Below is a small trained network, with its code and all its weights. Each question gives an input and a target symbol and asks what happens when units are switched off, that is, made to give their printed mean instead of their output.

import numpy as np


def w(rows, s, z=0):
    codes = np.array(rows[::2]) - 128.0
    scale = np.full(codes.shape[1], s)
    scale[-1] = z or s
    return codes * scale


def f(y):
    return np.maximum(y, 0)


def softmax(a):
    e = np.exp(a - a.max(-1, keepdims=True))
    return e / e.sum(-1, keepdims=True)


def log_softmax(a):
    a = a - a.max(-1, keepdims=True)
    return a - np.log(np.exp(a).sum(-1, keepdims=True))


def net(x, mask):
    ids = ['ΔΘαβγεζημπστφψω'.index(c) for c in x.split()]
    T = len(ids)
    res = E[ids] + P[:T]
    u = 0
    for l in range(2):
        r = res
        for j in range(2):
            rows = slice(2 * j, 2 * j + 2)
            q, k, v = (r @ M[l][rows].T for M in (Q, K, V))
            z = softmax(np.where(np.tri(T) > 0, q @ k.T / 2**0.5, -1e9)) @ v
            o = O[l][rows]
            res = res + np.where(mask[u + j], z, o[:, -1]) @ o[:, :-1]
        u += 2
        y = f(res @ A[l][:, :-1].T + A[l][:, -1])
        res = res + np.where(mask[u : u + 4], y, B[l][:, -1]) @ B[l][:, :-1]
        u += 4
    return log_softmax(res[-1] @ U[:, :-1].T + U[:, -1])


Q, K, V, O, A, B = {}, {}, {}, {}, {}, {}
E = w([
[169,142,211,68,129,234,125,12,155],'Δ',
[156,119,157,137,95,212,190,141,220],'Θ',
[168,72,103,92,102,35,53,51,79],'α',
[180,210,99,107,199,138,44,30,100],'β',
[157,105,184,14,77,130,115,59,56],'γ',
[192,132,103,159,6,199,18,147,123],'ε',
[48,89,122,38,118,75,34,188,113],'ζ',
[222,107,65,141,72,101,187,56,119],'η',
[208,234,110,150,170,184,127,151,98],'μ',
[141,74,108,215,180,92,49,87,125],'π',
[102,79,95,81,162,91,110,92,211],'σ',
[120,124,166,22,62,181,167,143,88],'τ',
[90,199,116,95,219,172,73,183,134],'φ',
[201,71,111,137,73,153,246,131,86],'ψ',
[146,187,222,156,74,215,36,121,254],'ω',
],0.012)
P = w([
[195,118,4,138,56,214,44,137,104],'0',
[6,104,118,168,104,207,162,88,111],'1',
[153,108,113,38,120,97,140,159,209],'2',
[175,141,156,181,136,111,98,159,90],'3',
[10,130,116,167,120,180,177,78,115],'4',
[149,119,128,40,137,73,161,164,208],'5',
[163,148,167,183,138,98,111,162,97],'6',
[9,153,107,172,123,168,187,77,108],'7',
[147,128,137,38,148,59,175,165,199],'8',
[155,153,174,183,140,88,124,158,101],'9',
[13,170,113,182,120,168,187,64,125],'10',
[152,132,148,30,160,42,187,167,193],'11',
[148,159,181,187,134,81,138,160,103],'12',
[17,167,102,180,112,189,177,69,131],'13',
],0.012)
Q[0] = w([
[132,97,158,77,160,126,159,130,181],'L0H1',
[253,84,218,119,189,73,121,113,158],'L0H1',
[132,128,59,86,96,118,125,110,177],'L0H2',
[74,154,52,147,94,118,119,61,122],'L0H2',
],0.017)
K[0] = w([
[113,139,148,98,144,103,150,169,148],'L0H1',
[103,195,244,179,162,3,211,90,130],'L0H1',
[143,172,95,116,103,66,120,103,157],'L0H2',
[71,144,8,153,68,134,81,41,123],'L0H2',
],0.016)
V[0] = w([
[84,232,153,124,2,180,91,204,26],'L0H1',
[128,17,88,43,241,222,133,230,170],'L0H1',
[158,221,83,116,116,69,161,138,92],'L0H2',
[9,188,172,133,99,156,217,121,122],'L0H2',
],0.0093)
O[0] = w([
[96,144,122,63,166,180,120,200,154,222],'L0H1',
[118,9,202,159,173,137,121,127,88,162],'L0H1',
[115,120,106,128,157,114,139,129,119,112],'L0H2',
[116,112,200,110,100,182,159,165,106,3],'L0H2',
],0.011,0.0052)
A[0] = w([
[123,150,99,168,115,172,42,135,5,101],'L0N1',
[35,77,121,81,29,111,176,71,191,1],'L0N2',
[27,188,147,219,140,206,94,73,145,214],'L0N3',
[41,163,190,181,161,114,124,89,209,172],'L0N4',
],0.012,0.004)
B[0] = w([
[139,150,231,170,85,187,142,174,18,176],'L0N1',
[130,106,93,174,191,137,147,103,2,174],'L0N2',
[68,29,29,101,177,79,160,81,135,248],'L0N3',
[203,193,198,133,72,156,143,161,44,208],'L0N4',
],0.0085,0.012)
Q[1] = w([
[14,113,68,201,112,159,146,116,160],'L1H1',
[193,85,120,115,145,102,121,152,122],'L1H1',
[181,118,175,84,186,71,141,118,137],'L1H2',
[255,161,166,97,186,106,143,156,110],'L1H2',
],0.016)
K[1] = w([
[246,31,4,157,121,238,29,170,93],'L1H1',
[147,136,147,132,158,58,192,163,124],'L1H1',
[143,133,176,71,168,45,157,119,135],'L1H2',
[28,227,221,149,141,37,253,121,161],'L1H2',
],0.013)
V[1] = w([
[158,166,163,90,210,126,122,99,93],'L1H1',
[221,95,90,82,116,147,226,144,136],'L1H1',
[145,158,149,131,177,205,164,45,173],'L1H2',
[116,159,116,255,157,157,163,175,148],'L1H2',
],0.019)
O[1] = w([
[119,119,134,115,193,134,8,109,98,229],'L1H1',
[210,108,150,91,164,178,123,86,110,166],'L1H1',
[61,157,107,194,182,155,141,151,146,1],'L1H2',
[118,88,73,139,117,152,169,242,130,81],'L1H2',
],0.011,0.0091)
A[1] = w([
[243,161,142,247,73,215,72,189,183,6],'L1N1',
[184,226,184,116,238,15,176,159,186,141],'L1N2',
[199,79,204,188,95,142,60,143,241,255],'L1N3',
[81,39,224,151,207,146,189,126,150,31],'L1N4',
],0.012,0.0068)
B[1] = w([
[5,86,51,27,66,65,54,7,16,204],'L1N1',
[116,106,124,126,166,102,174,224,92,191],'L1N2',
[88,148,96,181,101,171,254,220,217,250],'L1N3',
[120,251,143,97,73,71,71,161,92,221],'L1N4',
],0.0095,0.013)
U = w([
[138,190,104,202,123,161,91,99,95,115],'Δ',
[221,223,84,145,33,113,112,159,120,4],'Θ',
[172,161,75,87,126,31,145,69,164,15],'α',
[77,78,90,130,214,78,127,113,136,62],'β',
[90,66,163,134,187,182,138,26,145,211],'γ',
[176,156,43,57,109,151,95,153,253,254],'ε',
[99,52,179,60,101,73,122,112,177,94],'ζ',
[196,57,82,132,148,169,165,97,109,213],'η',
[179,66,105,117,170,170,120,216,116,133],'μ',
[159,92,97,188,115,102,175,168,122,216],'π',
[155,94,157,237,81,113,136,83,44,115],'σ',
[178,167,148,39,107,138,73,118,177,67],'τ',
[132,122,156,106,93,73,73,202,177,122],'φ',
[217,107,154,99,84,230,169,167,93,151],'ψ',
[34,128,147,97,153,159,230,104,135,150],'ω',
],0.0072,0.007)

Each question gives the input, a string of symbols that net reads in full, and the target symbol t.
The units are the heads (2 rows each of Q, K, V and O) and the neurons (one row each of A and B). Each row of codes is followed by its name. A weight is (code - 128) times the scale printed after its matrix; where a second scale follows, it is the last column's (O, A, B and U).
mask holds one flag per unit, layer by layer, with each layer's heads first. A switched-off unit (its flag False) gives its mean, the last column of its rows in O or B, instead of its output. The means were averaged over made-up inputs and are rounded, as every weight is.
A unit's drop is (log p(t) with every unit on - log p(t) with that unit switched off) / (log p(t) with every unit on - log p(t) with every unit switched off).
The circuit of an input: a set's keep is (log p(t) with only the set's units on - log p(t) with every unit switched off) / (log p(t) with every unit on - log p(t) with every unit switched off). Starting from all 12 units, units are removed one at a time, each time the one whose removal leaves the highest keep (on an exact tie, the one counted first), for as long as the keep stays at least 0.8.
circuit, biggest first: the units of the circuit, biggest drop first
most important unit: the unit with the biggest drop
k most important neurons: the k neurons with the biggest drops, biggest first
k most important neurons of layer l: the k neurons of layer l with the biggest drops, biggest first
heads that matter: for each layer, one digit per head in row order, 1 if its drop is at least 0.15 and else 0, layers parted by /
input ω ψ π τ β ω, target ω: most important neuron => [L1N3]
input Θ γ β ζ, target φ: circuit, biggest first => [L1H1; L0N3; L0N2]
input ζ Δ α μ ω Δ, target Δ: 2 most important neurons => [L1N4; L0N3]
input τ ω ζ η ω η φ ψ η Θ, target ω: circuit, biggest first => [L1N1; L0N3; L0H2; L1H2]
input γ ω π ω Θ η α ω α σ Θ ζ ε, target ζ: heads that matter => 00 / 01
input φ ω ω γ ψ Θ γ ω, target φ: heads that matter => 10 / 10
input τ ω π η, target α: heads that matter => 10 / 00
input α Θ α ψ ω η Θ Θ τ β α ω Θ β, target α: heads that matter => 01 / 01
input ω ω π ω μ α φ α ψ ζ π ψ, target ψ: heads that matter => 00 / 10
input Θ γ ζ β η γ ω α, target Θ: heads that matter => 10 / 11
input σ Θ Δ Θ β π η ζ, target σ: heads that matter => 10 / 00
input ω ε σ η π, target ω: heads that matter => 10 / 10
input π ζ τ Θ ω μ γ μ β, target β: heads that matter => 00 / 01
input τ μ α ω α γ π ω τ ω ζ η, target η: heads that matter => 10 / 10
input β σ ω ψ Δ σ ψ γ φ ζ ζ, target β: most important unit => L1H1
input α ω ω η ψ, target α: circuit, biggest first => [L0H2; L1H2]
input σ Θ γ ζ φ ω β φ τ π ε, target σ: heads that matter => 10 / 00
input ω π η Θ μ ε π η φ τ, target ψ: 4 most important neurons => [L0N3; L1N1; L1N4; L0N2]
input φ α τ α τ β ω Δ σ σ, target π: 4 most important neurons => [L0N3; L1N3; L0N2; L0N1]
input α ω σ ω ε σ Δ, target γ: circuit, biggest first => [L1H2]
input ε α φ γ ζ β η ψ, target ε: circuit, biggest first => [L0H1; L0H2]
input ψ ζ ψ ω ζ μ, target μ: heads that matter => 00 / 00
input ε ζ ψ ζ ω ε, target ε: 2 most important neurons of layer 0 => [L0N3; L0N2]
input ε τ β ω, target ε: 2 most important neurons of layer 0 => [L0N3; L0N1]
